Below are the code and all the weights of a small trained network. Each question names an input and a target symbol and asks about switching units off, where a switched-off unit gives its printed mean instead of its output.

import numpy as np


def w(rows, s, z=0):
    codes = np.array(rows[::2]) - 128.0
    scale = np.full(codes.shape[1], s)
    scale[-1] = z or s
    return codes * scale


def norm(h):
    return h / np.sqrt((h * h).mean(-1, keepdims=True) + 1e-5)


def f(y):
    return np.maximum(y, 0)


def softmax(a):
    e = np.exp(a - a.max(-1, keepdims=True))
    return e / e.sum(-1, keepdims=True)


def log_softmax(a):
    a = a - a.max(-1, keepdims=True)
    return a - np.log(np.exp(a).sum(-1, keepdims=True))


def net(x, mask):
    ids = ['βγδεζλμπστψω'.index(c) for c in x.split()]
    T = len(ids)
    res = E[ids] + P[:T]
    q, k, v = (norm(res) @ M[0].T for M in (Q, K, V))
    z = softmax(np.where(np.tri(T) > 0, q @ k.T / 2**0.5, -1e9)) @ v
    res = res + np.where(mask[0], z, O[0][:, -1]) @ O[0][:, :-1]
    y = f(norm(res) @ A[0][:, :-1].T + A[0][:, -1])
    res = res + np.where(mask[1:9], y, B[0][:, -1]) @ B[0][:, :-1]
    return log_softmax(norm(res)[-1] @ U[:, :-1].T + U[:, -1])


Q, K, V, O, A, B = {}, {}, {}, {}, {}, {}
E = w([
[121,126,55,168,162],'β',
[254,118,68,140,214],'γ',
[133,82,143,84,100],'δ',
[112,166,185,160,121],'ε',
[196,116,49,114,81],'ζ',
[107,157,123,161,153],'λ',
[134,37,13,99,118],'μ',
[111,135,108,166,161],'π',
[151,117,167,173,132],'σ',
[112,128,229,140,132],'τ',
[137,154,98,132,151],'ψ',
[130,83,208,78,138],'ω',
],0.0068)
P = w([
[36,36,30,53,49],'0',
[65,40,7,60,80],'1',
[73,55,17,56,86],'2',
[75,69,26,62,95],'3',
[80,74,33,64,102],'4',
[90,76,44,63,108],'5',
[88,77,52,65,114],'6',
[95,80,56,62,116],'7',
[101,81,65,65,117],'8',
[102,79,70,64,124],'9',
[100,85,71,61,125],'10',
[102,85,77,57,131],'11',
[102,87,77,55,132],'12',
[108,88,81,56,137],'13',
],0.0021)
Q[0] = w([
[120,254,22,246,139],'head 0',
[37,166,199,3,163],'head 0',
],0.0056)
K[0] = w([
[54,146,1,33,135],'head 0',
[63,227,205,208,96],'head 0',
],0.0063)
V[0] = w([
[143,119,189,254,89],'head 0',
[185,27,150,135,151],'head 0',
],0.0036)
O[0] = w([
[158,123,4,129,156,2],'head 0',
[63,51,104,161,106,151],'head 0',
],0.0045,0.002)
A[0] = w([
[135,106,207,91,156,104],'neuron 0',
[204,110,21,146,63,150],'neuron 1',
[73,156,247,153,83,41],'neuron 2',
[66,118,72,150,112,231],'neuron 3',
[253,125,95,99,154,101],'neuron 4',
[166,150,148,242,198,252],'neuron 5',
[107,173,209,84,137,109],'neuron 6',
[71,82,167,153,92,162],'neuron 7',
],0.0053,0.0027)
B[0] = w([
[148,191,96,161,103,198],'neuron 0',
[93,172,204,126,144,242],'neuron 1',
[254,115,91,141,180,205],'neuron 2',
[182,171,129,175,160,255],'neuron 3',
[143,94,128,206,88,199],'neuron 4',
[10,127,129,80,92,221],'neuron 5',
[50,81,141,141,102,232],'neuron 6',
[141,222,93,159,179,221],'neuron 7',
],0.006,0.003)
U = w([
[140,134,135,124,130,7],'β',
[148,36,151,216,144,84],'γ',
[153,196,59,66,70,63],'δ',
[183,71,149,70,76,211],'ε',
[182,180,191,173,39,117],'ζ',
[147,134,134,123,129,27],'λ',
[21,154,143,136,130,198],'μ',
[163,229,89,182,186,191],'π',
[149,68,22,97,180,117],'σ',
[134,121,139,11,156,177],'τ',
[144,129,133,128,127,3],'ψ',
[162,137,247,103,209,59],'ω',
],0.014,0.0041)

Each question gives the input, a string of symbols that net reads in full, and the target symbol t.
The units are the heads (2 rows each of Q, K, V and O) and the neurons (one row each of A and B). Each row of codes is followed by its name. A weight is (code - 128) times the scale printed after its matrix; where a second scale follows, it is the last column's (O, A, B and U).
mask holds one flag per unit, heads first, then neurons. A switched-off unit (its flag False) gives its mean, the last column of its rows in O or B, instead of its output. The means were averaged over made-up inputs and are rounded, as every weight is.
A unit's drop is (log p(t) with every unit on - log p(t) with that unit switched off) / (log p(t) with every unit on - log p(t) with every unit switched off).
The circuit of an input: a set's keep is (log p(t) with only the set's units on - log p(t) with every unit switched off) / (log p(t) with every unit on - log p(t) with every unit switched off). Starting from all 9 units, units are removed one at a time, each time the one whose removal leaves the highest keep (on an exact tie, the one counted first), for as long as the keep stays at least 0.8.
units of the circuit, in order: the units of the circuit, biggest drop first
unit that matters most: the unit with the biggest drop
top k neurons: the k neurons with the biggest drops, biggest first
drop of u: that unit's drop, to one decimal
input ψ σ ω τ ω ψ, target μ: units of the circuit, in order -> (head 0; neuron 6)
input ψ ω ε, target π: units of the circuit, in order -> (neuron 2)
input σ γ σ λ ω ω ζ ζ ω, target σ: units of the circuit, in order -> (head 0; neuron 1)
input γ ψ ζ β ω ω ζ δ ψ τ λ γ ζ, target ζ: units of the circuit, in order -> (neuron 1; neuron 4)
input π ψ λ ζ π ψ λ δ, target δ: top 4 neurons -> (neuron 0; neuron 7; neuron 1; neuron 5)
input ψ σ ω λ γ ω β ψ ψ ε δ ω ε, target μ: units of the circuit, in order -> (neuron 5; neuron 6)
input σ σ ψ γ τ ζ γ ψ β ω ε ψ λ β, target μ: units of the circuit, in order -> (neuron 5; head 0)
input ω ζ π ψ σ ψ γ ψ π ψ ω ω σ, target μ: top 3 neurons -> (neuron 5; neuron 2; neuron 3)
input β τ τ σ ε π ζ β γ β, target μ: top 4 neurons -> (neuron 5; neuron 2; neuron 7; neuron 1)
input τ ψ ψ τ ω ω ζ τ ζ ζ ψ σ, target π: top 4 neurons -> (neuron 7; neuron 6; neuron 2; neuron 1)
input ε τ ψ γ λ γ ψ, target μ: units of the circuit, in order -> (head 0; neuron 6; neuron 7)
input ω σ λ γ ω τ τ τ ψ ζ δ, target τ: top 4 neurons -> (neuron 1; neuron 2; neuron 6; neuron 0)
input λ β σ ζ λ λ λ σ, target μ: top 3 neurons -> (neuron 5; neuron 2; neuron 0)
input ω γ λ π ψ ω λ ω ω ψ ω τ γ π, target μ: units of the circuit, in order -> (neuron 5)
input ω λ γ π ψ ζ ζ ψ σ μ ω π ω ε, target π: top 2 neurons -> (neuron 2; neuron 1)
input σ τ λ δ ω ε γ τ ε λ, target μ: top 2 neurons -> (neuron 5; neuron 7)
input ψ σ γ τ λ τ ε β π π ψ λ ω ω, target ε: top 2 neurons -> (neuron 1; neuron 5)
input ζ λ μ ψ μ μ π ε δ μ π ζ ε, target μ: top 3 neurons -> (neuron 5; neuron 6; neuron 3)
input λ ζ ζ δ, target δ: top 2 neurons -> (neuron 7; neuron 1)
input σ π ε τ ω ψ δ, target τ: unit that matters most -> neuron 1
input λ ω γ π ε ω ω, target ε: drop of neuron 4 -> 0.2
input ζ ζ ω τ ζ ω, target τ: drop of neuron 2 -> 0.3
input σ τ π γ, target γ: drop of neuron 4 -> 1.3
